Each row is followed by its class number.
[ 45  12  15  15   3  34 -23  19 -14   9 -14 -18 -30  27  -4 -12  41 -14
  -5 -44 -32 -16  -6  15  16 -25   9 -59  20  18 -10  39   7   3  -5] -> 2
[ 32  18  31  10  24   6 -26  15 -12   4 -25 -26  11  -4   3 -17  27 -15
 -15 -36   7   4  -9 -13  16 -18  -2 -44  23   0 -17  14 -11 -16   4] -> 2
[ 31   3  -1 -11   7  20  -4   1 -14 -16  14  10 -14  31 -14 -43  11 -42
  -4 -27 -33 -20 -15  -5  16 -51  36 -10  22  13 -28   8 -21  13  10] -> 8
[ 44  22 -20 -14  -2  -7  13  18   6 -15  -7  15  17   3   4   6  -5   5
  -3 -14  27   3   9  -4  -5  -6  -7  -2  15  26   2 -20  -2   6  -7] -> 7
[  4  13 -18  -4  -9   9  -6 -14 -12 -20  -7  15  14  -2   5  -1  13   1
  -5  24  24 -11   8 -16   0   9  -9   3  22  25  -7 -15  -3  -5 -22] -> 5
[ 68  11   2   6  24  38 -28  43  10 -15 -39  -3  14  -2 -33 -67   5  -8
  48 -34 -44  32  13  12  20   4  -6  58  12  17 -29  65 -34 -31  53] -> 5
[ 46 114 -12  46  -6  22  55  65   0   9  -9 -14 -65  91   1  62 -21   0
  56  41 -41 -29  21 -20  -5   5   2 -62  -4  -7 -12  26 -33  31 -13] -> 5
[-16 -19  12  -1  26  -1   9  20  25 -27   3  16   8  35  17  16 -29 -16
 -23   2  23 -11   1 -17   5   5  -7  29 -13  14  -1 -32  40  36 -26] -> 8
[ 25  35 -22  -4  -3  14  12   4  -2 -18 -15  17  -4   9   0  24  22   6
   0  -8  23   1   8  -7  -6  -1 -19  -2  13  26   2 -11   7   2 -17] -> 6
[-20 -26  57 -39  47  91 -46  16  -6   0  37 -12  26 -49 -51  -9  20 -56
  49  -2  93  37   9 -17  -8 -44 -20  38 106  13  12 -33 -36  23  22] -> 6
[ 34   6 -11  -7 -10 -15 -11  36 -13 -38   4  24   6  17   8 -12  14  -5
 -24   7  14  -2  18 -20  -9 -13  14  15   5  32 -52 -16 -18   4 -15] -> 1
[ 33  24  10 -13  13   8  -3  19  -3  13  -5 -22 -17   5  -4  10   7   6
  20 -51 -24  11   1  24   9 -32   2 -28  25  -9  -9  24  -4  -2  22] -> 6
[-17   7  65  41  37  24  20  41  -1  45  -9 -79 -59  40  32  55 -39  39
 -24 -41 -47 -34 -24 -43  14  -1  14 -73 -10 -39  10   0  32  17 -44] -> 6
[ 60 -24  29  -7  10  21  -7  30  -4  14 -21 -19 -23   9 -18 -28  -1 -48
  11 -41 -21   4 -15   6  14 -60   8 -32  20  31  -2  36   3  25  16] -> 8
[  3 -48 -24 -18  -7 -37  36  14   9  18   9   3  12  20  13  49 -10  10
 -32  -4  15  -3   4  24   7 -15  -8 -15 -14   3  -4  -2  26  17   3] -> 0
[ 25  14 -22  -1 -14 -12   3 -14  -3  -8  -7  17  -9  16  -1  -3  12  -4
 -15  -7 -16 -23  -6   7  -8  16  14   2   2   5  19 -16 -16  -2   0] -> 0
[ 10  78  30 -11  -2  -2 -27  -3 -28 -26 -29  12  24 -71 -20 -27  28  -5
  26  40 110  55   1 -60 -52   5 -48  24  33  36  28 -18 -72 -43  -7] -> 1
[ 17  -9 -28   6 -12   5  -4 -15   2  -8  -6  18  -7  12   5 -10   1 -20
 -23 -12   3 -21   2  -5   3   8   8  -2  13   6   7 -14  -7   5  -8] -> 2
[  5  47 -45   7  -4  67  -2 -31 -20  61  34 -27 -18 -21 -29  -2 -17  -9
  31 -41  10  42 -35 -27  12 -78 -28  -5  42 -17 -26  33 -67 -74   2] -> 1
[ 33  42 -27   6 -15   6   3  -6 -21 -15  -5   6  -8  30   4   8  42   7
   7 -10   5 -32   0  -7  -2 -10  -6 -32  13  29 -14 -17  -8  -6 -19] -> 4
[ 62  23  11   1  17  24 -26  29 -10  -9 -12 -22  13  17   4 -34  26 -27
 -20 -75 -51 -16  11  15  14 -23   7 -51  32   4 -13  17 -11 -10  15] -> 8
[ 12   9 -20   5  -1  -2 -11 -15 -11 -12   9  21   9  11   5 -10   4  -1
 -10 -12  14 -23   3   6  -4  11   6   3  24   6   8 -22 -14 -14  -7] -> 4
[ 19   7 -19   5  -8   5   2 -17  -3  -6  -6  20  -2   9   0   0  13  -4
  -5   8  11 -14   3  -2   3  13   5   0   5   5  13 -15 -10   1  -8] -> 5
[  48  -18   20   13  -40   74  -75  -20  -28   17   34   28  -42   21
  -41  -38   56  -93   -8  -19   41   -8    3  -11   14 -100   23  -15
   96   38  -24  -14  -31  -31  -31] -> 8
[ 48  24  28 -11  17  39  -7  40   3   9 -18 -23   6  -1   2  -3  12  -5
   6 -53 -28   5   7 -10  17 -30  14 -56  30   4 -16   9  -5  10   6] -> 7
[ 23   3 -23   8  -2  -3  -4  -4   6 -11 -12  11  -9  20   5   7   4 -11
 -10 -25 -17 -13   6   5   0  10  -1  -6   2  14   6 -11  -1  -1 -14] -> 6
[ 22  22 -17  -6   6 -15  15  -4 -12 -18 -16  32  17   4   6  24  10  15
 -15   0  35   3   6 -13  -6   8 -10  -3 -10  30   3 -16  12   7 -14] -> 1
[ 24   0 -13   1  -2  -9 -14   8   3 -15   8   7   9  17   9 -20  -5  -4
 -27 -22  -9 -26   0   1   0   2   1   6  13   2   0 -24  -2  -5  -7] -> 8
[ 41  -3 -31 -10 -19  -8   8   0 -13  -8  17  11  42  -2  -3  12 -32 -28
  -1  -4  13   8  -1 -11  16 -16   2  40  -8   8 -34 -23 -10   5  15] -> 5
[ 34 -13  23   9   9  22 -30  21 -12   4   4 -17  -6  16 -17 -20  43 -41
 -13 -46 -28  -4   5  22  22 -41   3 -65  27   5 -20  23  -5  -2   6] -> 4
[ 25  11 -25  15  -6   0  -3 -16  -6 -15 -15  11  -7  16   5  -8  20 -18
 -15 -17  -5 -19  -7  -4   0  14   6  -2  -9   9   5  -7 -10   2  -4] -> 2
[  3  -4 -39  -2 -10  14  29 -34 -51  19  10 -24  -9 -25 -10  21 -29  23
  17   2  20 -16 -12 -26   1 -19 -23  16  38  23  -6 -20  23   1 -19] -> 4
[ -4  -1 -37 -17 -10  -5   4  -5  12 -14 -12  27  17  11   7   5 -20 -19
 -12   5   8   4   3 -23  -3  -8  -6  15  20  14  -7 -25 -14   4  -6] -> 3
[ 23  15 -21  -7 -10 -12  -1 -11   6 -14   2  27   2  12   1 -12  18  -7
 -18   8   3 -12  -4   4  -1  15  20   7  -1  -3   2 -26 -23  -7  -1] -> 0
[ 32  -6  42  -9  26   1 -13  42  -8  16 -17  -5  12  -9   2 -15  20   3
  -7 -31 -16  24  10  17   7 -19   9 -47  11  -1 -16  35   0   0  17] -> 8
[ -4   8 -12  51  23 -23  47 -21   0  29 -12  29 -43  51 -17  25 -26 -23
   6 -11   1 -12  10  31 -10   6 -14 -33  -2   2  77  72  13  11  -2] -> 2
[ 28  11 -42 -17 -10 -15   3  -8   3 -29 -14  22   9  28   3 -13  32   2
 -11 -15 -11 -11  13  10   4  -4  -6  -3   0  27  -9 -11  14  -1  -4] -> 3
[ 10  -5 -11   5  -7   1   4  -6  12  -3   1  17   1   5   3  -1   0   1
 -17 -12  -7 -17  -3   1   2   9  14  -9  -4  -4  18 -18   0   3  -7] -> 7
[ 32  -4 -15   7   6   0  -3   4  14  -6   6  20  10  14   4  -7   0  -5
 -20 -29  -2 -13   2  19   0  13  16  -6   1  -1  23 -14  -9  -1   0] -> 7
[ 10 -51   2 -10 -25  57 -21  20  29  47 -57 -76 -65 -18 -11   8 -46 -68
  34 -69 -39  22 -23 -16 -12 -55 -58 -46  51  35  49  49 -30  27  13] -> 2
[  1 -30  -7  -9  -6   3   5  11   0  44  21  12   3 -15   7  19 -82   2
  10  25  18   7 -15  -3   4  -9  23  39  33   0 -14   0  -1   2 -10] -> 0
[-44 -10  32   0  -1  -3 -12 -12  -4   9  -9  -9 -17 -32  -8  19   6  10
  13  24  26  12  -6 -18 -11  -4 -17   6  13  -4   8  -6  12  -3 -16] -> 6
[ 27  27 -27 -10   4   8   9   8  -9  -7 -21   5  11  -5   0  -3   0   9
  13  -2  32   8   3 -23   0  -6 -25   4  28  35 -18   5  -1  -3 -11] -> 2
[ 20  10 -13   3 -11   0  -4  -6  -2 -16   2   7  -5   9   5 -21   3  -7
 -25 -16 -22 -26   2  -1  -4  11   5  -4   0  -5  13 -22   2   1  -7] -> 8
[ 20  -5 -26  13  -8  -5  -5 -12   0  -4  -5  26 -12  23   7  -2 -14 -25
 -22  -2   2 -14  -4  -4   5   8  16  -5  10   9   0 -11 -11   7 -13] -> 2
[ 27  54 -21 -32  -3  24  59 -17 -39 -20  28  42 -10 -12 -30  10 -44 -46
  26  27  31   1   0 -78  -5 -46  23  62  46  37 -41 -57  20  73 -47] -> 0
[ 25   4 -21   5  -8 -10 -10  -7  -3 -14  -4  22   3  18  -2 -12  21 -17
 -20  -4 -19 -20   4   7  -1  14  16   4   8  10  -5 -14 -13  -6  -7] -> 0
[-37  15   1  -3 -19 -22   6 -22 -11   1   4  11 -18  -6   6  25   5   8
 -11  42  15  -5   2 -11 -11   4   1  -6  13  -6  -1 -17   8  -5 -27] -> 0
[-20 -55 -23   5  35   6 -12  -5 -34  -6   2 -24  23 -44 -17  -9 -60 -42
 -13  -5  24  12   7 -16 -27  -5 -45  31  74  48  23   6 -15  10 -13] -> 1
[ 30  10 -65  20 -13  27  17 -16  -2   3  18  16 -21  35  10   6 -34 -27
   6  32  37 -12 -13   2  19 -12   9  18   5  27 -29   4   4  -9 -28] -> 2
[ 12   7 -27  -8 -17  13 -19   1 -12 -20  12  24   7  -2  20 -29  14  -7
 -15  31   7  -6   3 -11   5 -10  26   5  27  20 -60  -3 -24 -16 -32] -> 5
[ 33  31 -27  -8  -7   2  -1  -2  -5 -37  -5   7  10  14   2   5   3 -16
 -12 -16  14  -5   1 -20   0  -2 -16   4   9  36 -11 -33   0   1 -25] -> 6
[-38  18  12   7   5 -16   0 -14 -21  13   2  13 -12 -34  -1  15  -9  25
  -2  41  54  25  -1 -25 -11   4 -15  12  30 -12 -10  -6   8 -10 -26] -> 2
[-41  16  -6  -7 -14 -13  -5 -11 -12  -1  23  19  -7 -10  -6   1  14  -3
 -23  47  19  14  -8 -26  -2 -30   3 -15  28 -20 -35 -23 -16 -10 -25] -> 3
[ 34  17 -20   0 -23   7   4   7 -12 -12  15  -4 -39  22   8  -5  -8 -35
  11  49  17 -13  -7   7   7 -32  23 -12   9  17 -37 -13  -4  12 -13] -> 8
[ 54   0  19   3   9  16 -29  37   5   7  -4 -19  -2  14   3 -31  31 -23
 -19 -40 -26  -9  -2  32  12 -24  25 -43  21 -16  -4  18 -19  -8  25] -> 3
[ 16   7 -36 -12 -17  10  16  -3  -5 -15  -5  -7   0  19   5  17  11  -2
  -4   3  -2 -25   5 -12  -5   8 -12  -1   5  32   1 -26   6  11 -19] -> 0
[ 17 -10 -40  -9  -4   5  -4  -9   0 -29   0  19  11  20   0   3  -7 -18
  -4  -5  11  -7  15  -7   6   2  -9  22  17  42 -18 -23   6  -1 -21] -> 6
[ 20   2 -19  11  -3   6  -3  -5   7 -18   4  13   1  12  -3  -9   6 -15
 -22 -15  -8 -23   0   0   2   3   8  -4   9   6  12 -22  -2   3 -11] -> 7
[  9  31 -68 -13 -28  31  42 -15  -9   7  11   0 -48   2 -28  17 -12  -3
  26  18  -7   2   2 -21   5 -39 -14   3  45  -4 -21  -8 -30   1   3] -> 6
[ 14   3 -13   2  -1  -9  -7   0  14  -8   2  12 -15  16   4  -7  -3  -8
 -14 -16 -13 -11  -5   7   0   4  10  -7   4  -3   5 -11 -14  -1 -10] -> 6
[  89   54  -63  -21   23  -15   14  -15    1    6   -8   15  -38   26
   15  -24  -39   -1   42 -101  -67    5   -4   37   26  -55   62   57
   44  -17  -68   19  -21  -10   41] -> 6
[ 53 -12  25 -36  14  14 -15  35   2  21 -21 -15   0 -20  -2  -6  22  -5
  -2 -53  -5  16  -2  19  25 -45   7 -56  44   1 -23  17  15  33  24] -> 2
[ 14  27  -9 -12   1   0   3  -1  -8 -18  -1  21  14   1   7 -10   6  -4
 -14  -8   8  -4  11 -12 -11   4  -4 -12  14  13   5 -20  -4   4 -17] -> 8
[-52 -21  11  -3   9 -12  -7 -15  -8   5  11  11  12 -21  -1  22 -32  -8
 -19  26  34  22  -7 -10   2   5  -9   7  17 -15   2  -6   4   6  -2] -> 2
[-44 -50 -33 -22 -19 -25  18   7  13  -1  36  26  10  19  -9  22 -21 -17
  -6  36   6 -18   7 -26  10 -34 -12 -15  21   9 -48 -38   5  41 -31] -> 4
[  9  13 -23 -20  -5   0   9  -9  -6 -20 -27  18  18 -22   1   1   7 -10
  -8  -5  31  11   9 -33  -6   0 -23  11  22  23  -6 -18  -2  13  -6] -> 2
[ 25   9   8  -9  15 -54 -46   5  36 -17  22  53   6  65  69  -3   6  14
 -40  24  87 -24 -15  43   7  10  70 -28  -9   1 -12 -40 -35 -31 -22] -> 1
[ 23 -27 -53 -47   5  -3  48  12  -3  17  53  14  14   6 -20 -33  -6  25
  29 -18  19  -6  -6  13  10 -56  -2   7  18  16 -35  17  -9  12   7] -> 4
